Below is a small trained network, with its code and all its weights. Each question gives an input and a class and asks what happens when units are switched off, that is, made to give their printed mean instead of their output.

import numpy as np


def w(rows, s, z=0):
    codes = np.array(rows[::2]) - 128.0
    scale = np.full(codes.shape[1], s)
    scale[-1] = z or s
    return codes * scale


def norm(h):
    return h / np.sqrt((h * h).mean(-1, keepdims=True) + 1e-5)


def f(y):
    return y / 2 * (1 + np.tanh(0.7978845608 * (y + 0.044715 * y**3)))


def log_softmax(a):
    a = a - a.max(-1, keepdims=True)
    return a - np.log(np.exp(a).sum(-1, keepdims=True))


def net(x, mask):
    res = np.array(x, float).reshape(1, 6) / 4 @ E
    u = 0
    for l in range(3):
        y = f(norm(res) @ A[l][:, :-1].T + A[l][:, -1])
        res = res + np.where(mask[u : u + 7], y, B[l][:, -1]) @ B[l][:, :-1]
        u += 7
    return log_softmax(norm(res)[-1] @ U[:, :-1].T + U[:, -1])


A, B = {}, {}
E = w([
[134,135,123,134,128,126,132,125,135],'x0',
[120,126,120,122,129,127,136,140,123],'x1',
[48,147,18,185,197,178,51,115,90],'x2',
[131,135,111,124,128,128,140,139,135],'x3',
[107,87,151,142,208,254,167,127,196],'x4',
[135,123,155,170,207,56,66,239,208],'x5',
],0.011)
A[0] = w([
[142,138,146,123,112,134,140,119,175,254],'L0N1',
[130,123,119,153,160,185,99,119,152,105],'L0N2',
[110,146,40,148,175,159,54,108,101,174],'L0N3',
[122,137,147,149,176,93,79,176,172,132],'L0N4',
[121,116,169,130,179,249,168,142,185,221],'L0N5',
[124,153,95,129,109,157,150,73,88,147],'L0N6',
[155,137,121,103,65,174,177,75,112,178],'L0N7',
],0.018,0.0049)
B[0] = w([
[115,128,206,92,130,136,133,178,105,169],'L0N1',
[9,169,79,57,144,91,151,145,127,177],'L0N2',
[163,143,115,165,86,210,14,122,155,254],'L0N3',
[146,126,94,145,182,24,109,103,124,207],'L0N4',
[207,34,91,121,149,186,182,56,158,240],'L0N5',
[82,3,109,95,38,119,178,245,107,199],'L0N6',
[120,250,91,114,155,140,114,12,98,214],'L0N7',
],0.015,0.017)
A[1] = w([
[76,206,160,131,69,107,106,163,103,110],'L1N1',
[165,61,196,139,131,61,185,181,168,61],'L1N2',
[117,121,151,99,135,47,253,114,92,159],'L1N3',
[150,120,176,175,198,161,115,191,240,84],'L1N4',
[95,123,174,181,36,175,137,196,122,3],'L1N5',
[144,200,137,197,152,158,93,126,110,14],'L1N6',
[107,176,205,161,161,72,54,214,145,117],'L1N7',
],0.02,0.0031)
B[1] = w([
[79,153,102,83,132,84,51,192,43,197],'L1N1',
[166,67,60,10,81,123,141,156,145,210],'L1N2',
[222,179,246,114,190,119,106,168,176,245],'L1N3',
[105,57,124,76,175,78,139,87,22,177],'L1N4',
[155,132,145,26,82,124,223,95,72,169],'L1N5',
[150,57,178,164,145,47,176,162,151,158],'L1N6',
[104,249,137,199,51,192,137,166,212,226],'L1N7',
],0.019,0.012)
A[2] = w([
[82,143,182,135,129,251,164,104,160,97],'L2N1',
[140,100,215,102,171,94,130,139,87,90],'L2N2',
[74,52,36,178,130,121,169,95,145,27],'L2N3',
[105,109,117,164,183,131,154,55,148,151],'L2N4',
[56,180,100,129,232,115,110,97,119,128],'L2N5',
[148,160,199,179,124,147,223,101,108,6],'L2N6',
[67,163,83,212,81,82,142,103,93,61],'L2N7',
],0.025,0.0018)
B[2] = w([
[107,122,138,209,110,143,173,121,196,240],'L2N1',
[93,100,73,174,141,108,162,93,114,236],'L2N2',
[107,200,135,161,106,53,195,140,84,254],'L2N3',
[130,144,151,72,122,143,19,158,91,220],'L2N4',
[137,165,159,139,175,114,110,118,93,190],'L2N5',
[111,136,173,101,159,188,70,135,122,176],'L2N6',
[120,4,145,146,153,146,104,141,152,196],'L2N7',
],0.031,0.0094)
U = w([
[106,218,142,132,189,41,94,96,35,254],'0',
[150,165,220,121,167,242,157,47,204,47],'1',
[97,57,112,72,18,174,58,154,38,62],'2',
[69,153,76,219,51,143,215,89,151,178],'3',
[195,224,176,97,92,82,107,207,255,71],'4',
[202,30,103,49,181,74,183,92,156,95],'5',
[112,47,106,243,124,75,27,178,215,58],'6',
],0.013,0.0033)

Each question gives the input, the list of numbers given to net, and the class t.
The units are the neurons (one row each of A and B). Each row of codes is followed by its name. A weight is (code - 128) times the scale printed after its matrix; where a second scale follows, it is the last column's (A, B and U).
mask holds one flag per neuron, layer by layer. A switched-off neuron (its flag False) gives its mean, the last column of its row in B, instead of its output. The means were averaged over made-up inputs and are rounded, as every weight is.
A unit's drop is (log p(t) with every unit on - log p(t) with that unit switched off) / (log p(t) with every unit on - log p(t) with every unit switched off).
The circuit of an input: a set's keep is (log p(t) with only the set's units on - log p(t) with every unit switched off) / (log p(t) with every unit on - log p(t) with every unit switched off). Starting from the 12 units with the biggest drops (on a tie, the unit counted first), units are removed one at a time, each time the one whose removal leaves the highest keep (on an exact tie, the one counted first), for as long as the keep stays at least 0.8.
circuit, biggest first: the units of the circuit, biggest drop first
k most important neurons: the k neurons with the biggest drops, biggest first
k most important neurons of layer l: the k neurons of layer l with the biggest drops, biggest first
drop when u is switched off: that unit's drop, to one decimal
input [1,5,-4,0,1,6], class 5: 2 most important neurons : L1N4, L1N2
input [2,6,-7,7,-2,-8], class 0: circuit, biggest first : L0N7
input [-2,-6,-7,4,-5,0], class 0: 3 most important neurons : L0N5, L0N3, L1N1
input [5,-8,-6,1,-5,-7], class 0: 4 most important neurons : L0N5, L0N3, L0N7, L1N1
input [-2,-6,-2,5,0,-5], class 0: 3 most important neurons : L0N5, L0N7, L0N3
input [-7,6,0,-2,2,6], class 5: 2 most important neurons : L0N3, L0N7
input [2,-5,1,-4,3,-3], class 3: 2 most important neurons of layer 0 : L0N4, L0N6
input [-5,5,7,6,-6,1], class 6: 2 most important neurons of layer 1 : L1N3, L1N6
input [-8,5,3,-8,-8,6], class 6: 2 most important neurons : L2N7, L1N3
input [7,6,5,-5,-5,2], class 6: 2 most important neurons : L0N5, L1N3
input [-5,5,0,-7,1,3], class 5: 2 most important neurons of layer 0 : L0N3, L0N7
input [-7,1,-3,4,-1,-4], class 0: 2 most important neurons : L0N5, L0N7
input [-6,-1,8,-8,-7,-1], class 2: 2 most important neurons : L1N5, L0N4
input [4,-7,1,3,6,-7], class 3: circuit, biggest first : L2N1
input [0,7,-3,3,-3,-2], class 0: 2 most important neurons of layer 0 : L0N5, L0N3
input [1,5,2,-3,-8,5], class 6: 2 most important neurons : L2N7, L0N5
input [-8,-7,4,-6,0,-2], class 2: 2 most important neurons : L0N5, L1N7
input [-8,-1,7,2,8,1], class 0: 2 most important neurons of layer 1 : L1N7, L1N4
input [-6,3,5,-6,1,-4], class 3: 2 most important neurons : L1N1, L2N1
input [8,6,1,3,7,-3], class 3: circuit, biggest first : L1N3
input [8,-4,2,-4,-8,2], class 6: 2 most important neurons : L0N5, L2N7
input [-8,-4,0,-5,6,4], class 5: 3 most important neurons of layer 0 : L0N3, L0N7, L0N5
input [-1,2,0,1,2,-3], class 1: 2 most important neurons : L0N3, L0N7
input [3,4,4,3,-7,2], class 6: 2 most important neurons : L0N5, L1N3
input [5,1,6,4,-6,-6], class 2: 2 most important neurons of layer 0 : L0N6, L0N5
input [0,-1,5,3,-5,0], class 2: 2 most important neurons of layer 1 : L1N5, L1N3
input [-3,-5,-1,0,5,5], class 5: most important neuron of layer 0 : L0N3
input [-1,8,3,-3,1,-7], class 3: 2 most important neurons of layer 0 : L0N6, L0N7
input [-8,-5,-2,2,2,6], class 5: drop when L0N3 is switched off : 0.1
input [-8,-2,5,3,-5,-5], class 2: drop when L0N6 is switched off : 1.4
